Below is a small trained network, with its code and all its weights. Each question gives an input and a class and asks what happens when units are switched off, that is, made to give their printed mean instead of their output.

import numpy as np


def w(rows, s, z=0):
    codes = np.array(rows[::2]) - 128.0
    scale = np.full(codes.shape[1], s)
    scale[-1] = z or s
    return codes * scale


def norm(h):
    return h / np.sqrt((h * h).mean(-1, keepdims=True) + 1e-5)


def f(y):
    return np.maximum(y, 0)


def log_softmax(a):
    a = a - a.max(-1, keepdims=True)
    return a - np.log(np.exp(a).sum(-1, keepdims=True))


def net(x, mask):
    res = np.array(x, float).reshape(1, 4) / 4 @ E
    u = 0
    for l in range(3):
        y = f(norm(res) @ A[l][:, :-1].T + A[l][:, -1])
        res = res + np.where(mask[u : u + 6], y, B[l][:, -1]) @ B[l][:, :-1]
        u += 6
    return log_softmax(norm(res)[-1] @ U[:, :-1].T + U[:, -1])


A, B = {}, {}
E = w([
[188,12,61,49,42,195,81,202,105,87],'x0',
[86,47,160,192,158,52,70,173,131,111],'x1',
[68,205,112,80,84,71,137,236,150,242],'x2',
[87,166,223,221,16,254,115,85,61,167],'x3',
],0.0054)
A[0] = w([
[177,176,61,74,109,145,210,26,186,123,1],'0.n0',
[96,138,132,106,204,161,153,85,144,27,118],'0.n1',
[246,123,95,73,176,30,214,88,193,121,22],'0.n2',
[191,242,176,109,233,99,190,47,199,122,46],'0.n3',
[97,92,217,52,171,187,209,72,99,53,179],'0.n4',
[253,132,111,174,169,84,88,70,130,68,57],'0.n5',
],0.0058,0.0034)
B[0] = w([
[97,22,151,165,2,79,225,148,132,143,194],'0.n0',
[129,161,61,182,115,147,95,62,117,158,204],'0.n1',
[83,158,173,130,172,222,116,238,167,41,251],'0.n2',
[144,158,147,96,150,61,108,118,66,100,254],'0.n3',
[226,141,152,106,85,119,104,150,170,238,218],'0.n4',
[133,62,53,120,109,198,67,84,193,176,205],'0.n5',
],0.0084,0.0048)
A[1] = w([
[59,238,65,220,222,30,133,39,53,132,50],'1.n0',
[72,202,134,22,127,43,172,226,207,238,81],'1.n1',
[55,3,108,224,158,32,70,107,196,99,114],'1.n2',
[169,82,80,69,172,157,85,163,18,95,1],'1.n3',
[79,89,69,41,208,62,189,145,158,200,197],'1.n4',
[221,54,117,19,80,208,174,203,76,91,145],'1.n5',
],0.0048,0.0026)
B[1] = w([
[160,124,203,89,53,75,71,133,82,107,193],'1.n0',
[183,68,53,173,98,177,91,43,184,234,252],'1.n1',
[122,81,136,96,43,107,254,109,147,185,208],'1.n2',
[218,149,160,63,161,107,101,137,93,156,155],'1.n3',
[168,144,194,161,113,221,113,89,120,12,203],'1.n4',
[88,172,124,145,187,49,137,95,79,134,254],'1.n5',
],0.008,0.0056)
A[2] = w([
[163,109,106,52,122,99,116,146,52,105,4],'2.n0',
[134,112,132,120,63,97,253,140,147,112,146],'2.n1',
[119,180,166,163,116,179,139,140,80,131,58],'2.n2',
[139,112,168,157,110,147,124,127,117,157,78],'2.n3',
[140,140,69,137,111,133,116,170,108,144,204],'2.n4',
[103,115,136,81,138,127,114,165,182,92,50],'2.n5',
],0.012,0.0016)
B[2] = w([
[69,234,249,115,76,71,92,109,105,161,214],'2.n0',
[11,79,131,56,233,97,218,90,46,173,254],'2.n1',
[69,81,81,124,221,137,93,186,167,37,218],'2.n2',
[157,156,54,78,166,150,189,216,171,77,254],'2.n3',
[208,71,165,180,154,86,107,68,100,90,212],'2.n4',
[19,227,72,205,131,255,186,202,140,79,206],'2.n5',
],0.0077,0.0053)
U = w([
[105,179,86,153,181,181,132,239,159,38,130],'0',
[224,113,89,153,73,156,62,101,193,197,254],'1',
[142,196,236,117,108,20,71,133,44,103,58],'2',
[87,80,120,91,148,108,250,130,95,173,67],'3',
],0.012,0.0024)

Each question gives the input, the list of numbers given to net, and the class t.
The units are the neurons (one row each of A and B). Each row of codes is followed by its name. A weight is (code - 128) times the scale printed after its matrix; where a second scale follows, it is the last column's (A, B and U).
mask holds one flag per neuron, layer by layer. A switched-off neuron (its flag False) gives its mean, the last column of its row in B, instead of its output. The means were averaged over made-up inputs and are rounded, as every weight is.
A unit's drop is (log p(t) with every unit on - log p(t) with that unit switched off) / (log p(t) with every unit on - log p(t) with every unit switched off).
The circuit of an input: a set's keep is (log p(t) with only the set's units on - log p(t) with every unit switched off) / (log p(t) with every unit on - log p(t) with every unit switched off). Starting from the 12 units with the biggest drops (on a tie, the unit counted first), units are removed one at a time, each time the one whose removal leaves the highest keep (on an exact tie, the one counted first), for as long as the keep stays at least 0.8.
circuit, biggest first: the units of the circuit, biggest drop first
unit that matters most: the unit with the biggest drop
top k neurons: the k neurons with the biggest drops, biggest first
k most important neurons of layer l: the k neurons of layer l with the biggest drops, biggest first
input [5,-6,-8,8], class 0: circuit, biggest first : (2.n2)
input [5,0,-3,4], class 2: circuit, biggest first : (1.n1; 1.n5)
input [0,-5,-6,6], class 0: 3 most important neurons of layer 2 : (2.n2; 2.n3; 2.n4)
input [7,-6,0,-4], class 2: top 2 neurons : (2.n0; 1.n5)
input [-5,-7,7,2], class 1: top 2 neurons : (1.n1; 1.n2)
input [-3,5,-5,3], class 1: top 4 neurons : (0.n4; 0.n0; 0.n1; 0.n5)
input [1,-5,-2,6], class 0: top 2 neurons : (1.n2; 2.n2)
input [-8,6,4,-8], class 0: 2 most important neurons of layer 2 : (2.n5; 2.n0)
input [-5,-7,3,7], class 0: top 3 neurons : (2.n2; 1.n2; 2.n3)
input [-4,-1,2,-2], class 2: top 2 neurons : (0.n3; 1.n0)
input [4,4,-6,-5], class 1: 2 most important neurons of layer 0 : (0.n5; 0.n1)
input [8,-2,-7,5], class 2: circuit, biggest first : (1.n1; 1.n5; 2.n0)
input [8,0,2,6], class 2: top 2 neurons : (2.n0; 0.n2)
input [-7,-6,3,-2], class 2: unit that matters most : 0.n3
input [1,8,3,8], class 0: 2 most important neurons of layer 0 : (0.n0; 0.n5)
input [-4,8,-7,-2], class 3: top 3 neurons : (1.n2; 1.n1; 2.n1)
input [-2,-4,5,3], class 1: top 2 neurons : (1.n1; 1.n2)
input [4,8,-5,-6], class 3: top 2 neurons : (1.n2; 1.n1)
input [2,-6,3,-8], class 0: top 2 neurons : (0.n2; 1.n2)
input [-7,2,0,-4], class 2: top 2 neurons : (0.n3; 1.n0)
input [-1,-8,-8,-4], class 1: top 3 neurons : (0.n5; 0.n1; 0.n4)
input [-8,-4,-6,-1], class 2: unit that matters most : 0.n3
input [-7,-7,7,2], class 1: 3 most important neurons of layer 1 : (1.n1; 1.n2; 1.n5)
input [8,-8,5,-6], class 2: 2 most important neurons of layer 1 : (1.n5; 1.n2)
input [-1,-8,0,-8], class 0: 2 most important neurons of layer 1 : (1.n2; 1.n4)
